M =
[[-10 -29   1 -14   4   6 -19 -13  21 -23]
 [ 33  18  -7  11 -15   3   1   2 -14   6]
 [  0  58  -6  14 -16 -11   9   9 -27  37]
 [-13  23  21   2  -7  -9  27   3   0  21]
 [ 27 -10  -6  10  -3  12   6   3  -3  -3]
 [-16 -24   3 -31  52   2 -14  -6  18  -6]
 [ 13 -16   3   8   0  29   9  -9  17  -8]
 [-10   3  16  -1  -1  -6  47  10  15   9]
 [ -3  14   5   7   6   3  30  10  -2  20]
 [ -9 -12   5  -6  -5   5   5  -7  20 -12]
 [ -6  16  -1   7   7   5   2   1  -6  20]
 [ -6   0   2  -7  16  -5  -1   3  -4   3]]
Indices start at 0.
(0, 0): -10
(8, 6): 30
(2, 1): 58
(4, 1): -10
(6, 5): 29
(8, 8): -2
(3, 8): 0
(9, 3): -6
(11, 8): -4
(8, 2): 5
(6, 8): 17
(5, 3): -31
(7, 9): 9
(1, 8): -14
(0, 7): -13
(1, 9): 6
(5, 7): -6
(7, 4): -1
(8, 4): 6
(10, 4): 7
(7, 8): 15
(4, 9): -3
(10, 0): -6
(2, 6): 9
(10, 8): -6
(4, 2): -6
(1, 1): 18
(11, 0): -6
(11, 4): 16
(1, 5): 3
(6, 4): 0
(5, 1): -24
(4, 3): 10
(5, 4): 52

x =
2	-8	14	0	-1	-47	4	-2	-1	-1	4	0
-1	-2	-15	3	1	-7	5	-1	-2	20	3	-2
-1	4	-12	6	-1	-5	7	-1	-1	17	-4	-3
-2	9	25	3	1	-16	0	-8	6	7	2	-4
1	6	-17	0	4	-6	-13	-11	2	7	3	4
2	2	11	6	4	12	-5	8	-1	-11	0	-2
2	2	5	6	-1	18	-6	-7	1	8	-3	0
0	1	-1	3	-3	-25	-1	-16	5	-18	2	2
-3	-6	-23	2	-2	-1	-2	10	4	-1	2	0
-2	17	-14	7	1	-5	11	-13	2	9	1	2
x[0,0]: 2
x[9]: [-2, 17, -14, 7, 1, -5, 11, -13, 2, 9, 1, 2]
x[4,7]: -11
x[:, 6]: [4, 5, 7, 0, -13, -5, -6, -1, -2, 11]
x[9,4]: 1
x[7,0]: 0
x[:, 2]: [14, -15, -12, 25, -17, 11, 5, -1, -23, -14]
x[0,4]: -1
x[0,6]: 4
x[3,7]: -8
x[5,7]: 8
x[5,5]: 12
x[7,8]: 5
x[8,2]: -23
x[8,9]: -1
x[6,3]: 6
x[6,8]: 1
x[:, 3]: [0, 3, 6, 3, 0, 6, 6, 3, 2, 7]
x[5,8]: -1
x[1,4]: 1
x[6,9]: 8
x[8,4]: -2
x[3,10]: 2
x[4]: [1, 6, -17, 0, 4, -6, -13, -11, 2, 7, 3, 4]
x[1,6]: 5
x[3,1]: 9
x[0]: [2, -8, 14, 0, -1, -47, 4, -2, -1, -1, 4, 0]
x[4,11]: 4
x[3]: [-2, 9, 25, 3, 1, -16, 0, -8, 6, 7, 2, -4]
x[4,6]: -13
x[9,6]: 11
x[0,5]: -47
x[8]: [-3, -6, -23, 2, -2, -1, -2, 10, 4, -1, 2, 0]
x[1,5]: -7

A =
[[ 35  48   4  34 -13]
 [-47  31 -31 -34  17]
 [ 29  40  48  18 -25]
 [-44 -30  -6 -10  24]
 [ -6  14  58   8  -7]
 [-25   7  37  14 -16]
 [-41  52  19   4 -19]
 [ -9  17  29  20  -5]]
Rows and columns are counted from 0.
row 0 col 0 -> 35
row 1 col 2 -> -31
row 5 col 1 -> 7
row 2 col 2 -> 48
row 2 col 0 -> 29
row 3 col 1 -> -30
row 6 col 1 -> 52
row 1 col 0 -> -47
row 0 col 4 -> -13
row 7 col 3 -> 20
row 0 col 3 -> 34
row 5 col 3 -> 14
row 4 col 3 -> 8
row 4 col 1 -> 14
row 3 col 3 -> -10
row 7 col 0 -> -9
